In the rows, 128 means zero.
Each row has two labels, one from each of two sets.
[154 139 137 127 109 123 161 132 131 129 136 115 140 116 148 124 139 115
 132 128 128 131 140 126 138 109 127 114 100  83 135 128 126 147 128  91
 140 111 134 113 128 146 121 125 134 145 123 117  89 148 136 118 106 116
 132 128 128 134] | K & pil
[129 145 127 149 110 134 133 130 135 131 124 130 140 126 145 124 141 126
 136 125 139 126 135 115 129 126 137 147 109 135 137 153 112 144 133 113
 137 105 138 120 131 159 129 127 137 115 110 102 107 142 132 115  91 126
 135 137 110 127] | K & pil
[144 136 116 132 112 120 128 117 140 145 138 128 147 129 145 108 141 141
 109 121 140 119 128 104 127 113 132 133  93 167 140 136 117 137 132 105
 119 113 137 129 155 146 113 116 142 106 119  85 122 130 126 119 128 133
 124 128 128 142] | K & pil
[153 130 131 140 100 113 135 140 138 121 125 124 135 114 151 123 133 124
 142 130 148 146 126 125 141  86 142 108  82 129 139 135 136 147 132  86
 132  97 143 117 136 139 117 122 147 113 115 113 139 136 137 133 143 132
 120 120 106 112] | K & pil
[131 138 126  83 107 119 139 125 131 134 130 142 146 132 135 135 134 126
 117 124 144 122 119 117 133 123 133 135  93 131 137 117 134 128  53 107
 136 109 119 126 136 123 114 117 143 100 119 113 140 125 143 124 164 149
 136 118 145 138] | E & pil
[125 133 127 137  99 125 141 119 122 162 130 143 143 138 173 115 147 103
 110 132 140 117 149 142 118 133 132 149  98 113 134 130 131 147 142 133
 145 157 120 122 115 146 139 135 143 107 122  78 129 137 141 108 122 144
 123 135 132 141] | K & tefu
[146 138 127 134 120 107 139 130 135 170 142 128 140 128 147 135 148 126
 113 127 132 124 133 114 137 111 130 138  79 120 139 151 131 139 144  75
 132  98 129 113 140 137 119 121 148 101 104  90 124 138 138 135 148 144
 122 116 117 152] | K & pil
[128 140 134 147 100 155 141 134 156 119 125 126 152 123 149 124 155 126
 157 141 134 131 126 129 134 107 134 110  95 145 153 135 127 158 146 114
 135 116 125 114 121 155 125 131 142 101 126 120 135 123 140 122 121 119
 140 133 123 127] | K & pil
[155 124 121 128 137 120 110 133 133 145 117 129 130 121  98 125 120 119
 179 145 141 151 129  98 127 117 129  94  83 107 146 141 147 118 135  82
 114 148 124 112 139  85 106 132 124 113 132 119 154 119 130 142 182 149
 123 143 108 111] | E & tefu
[149 132 107 131 105 137 111 144 141 137 124 119 149 121 142 121 134 131
 118 135 129 137 118 111 136 118 126 130 108 113 131 119 119 152 137  85
 126 103 131 106 141 138 119 125 138 117 104 143 117 143 120 133 141 119
 125  61 125 121] | K & pil
[141 133 103 124 138 146 126 130 105 143 132 127 138 124 116 122 113 145
 153 151 140 134 120  93 123 121 150 118 105 142 141 140 135 117 135 128
 134 161 119 124 128  87  86 135 139 122 129 116 173 114 145 129 172 167
 123 133 110 147] | E & tefu
[153 147 117 134 126 138 143 130 108 120 130 138 133 141 143 122 124 130
 123 138 130 132 122 107 130 113 136 127 108 120 120 125 123 135 123 113
 131 133 129 117 125 136  85 135 137 112 117  91 109 131 129 119 100 162
 117 133 125 152] | K & tefu
[138 127 123 141 110 117 137 121 130 139 128 106 137 131 136 125 138 139
 114 115 139 125 118 113 136 117 115 133 100 144 139 136 122 131 146  81
 127 107 132 133 138 136 123 103 139 113 136 106 135 140 129 128 125 136
 120 136 135 127] | K & pil
[ 23 160 139 133 168 140 252  54  51  96 139 186 136 137 214 128 134 101
  34  81 112  54 105 208 126 161 164 200 182 219 128 107 107 115  74 217
 211  70 100 107  84 207 188 142 162  75  92  35  44 134 130  54   4 209
 160 149 166 233] | K & pil
[120 120 122 123 147 102 145 118 114 127 134 136 139 132 133 120 133 145
  92 134 131 128 126 116 133 129 154 153  92 149 146 130 132 126 120  97
 136 109 103 125 139 122 101 117 146  90 102 115 153 113 126 132 193 162
 126 123 135 150] | E & pil
[140 131 121 141 109  96 145 127 134 136 147 122 145 123 134 131 141 111
 113 132 140 151 123 124 137 109 122 145  90 118 153 138 149 147  96  95
 136 101 125 106 133 143 129 121 127 105 102 105 139 133 141 145 161 144
 110 119 138 119] | K & pil
[169 146 123 142 102 114 131 124 136 152 126 132 140 117 137 125 121 111
 128 146 141 127 159 113 129 114 134 127 100 117 130 126 132 157 141  93
 123 103 136 134 139 147 122 106 135  95 124  98 114 145 126 124 128 123
 121 128 154 131] | K & pil
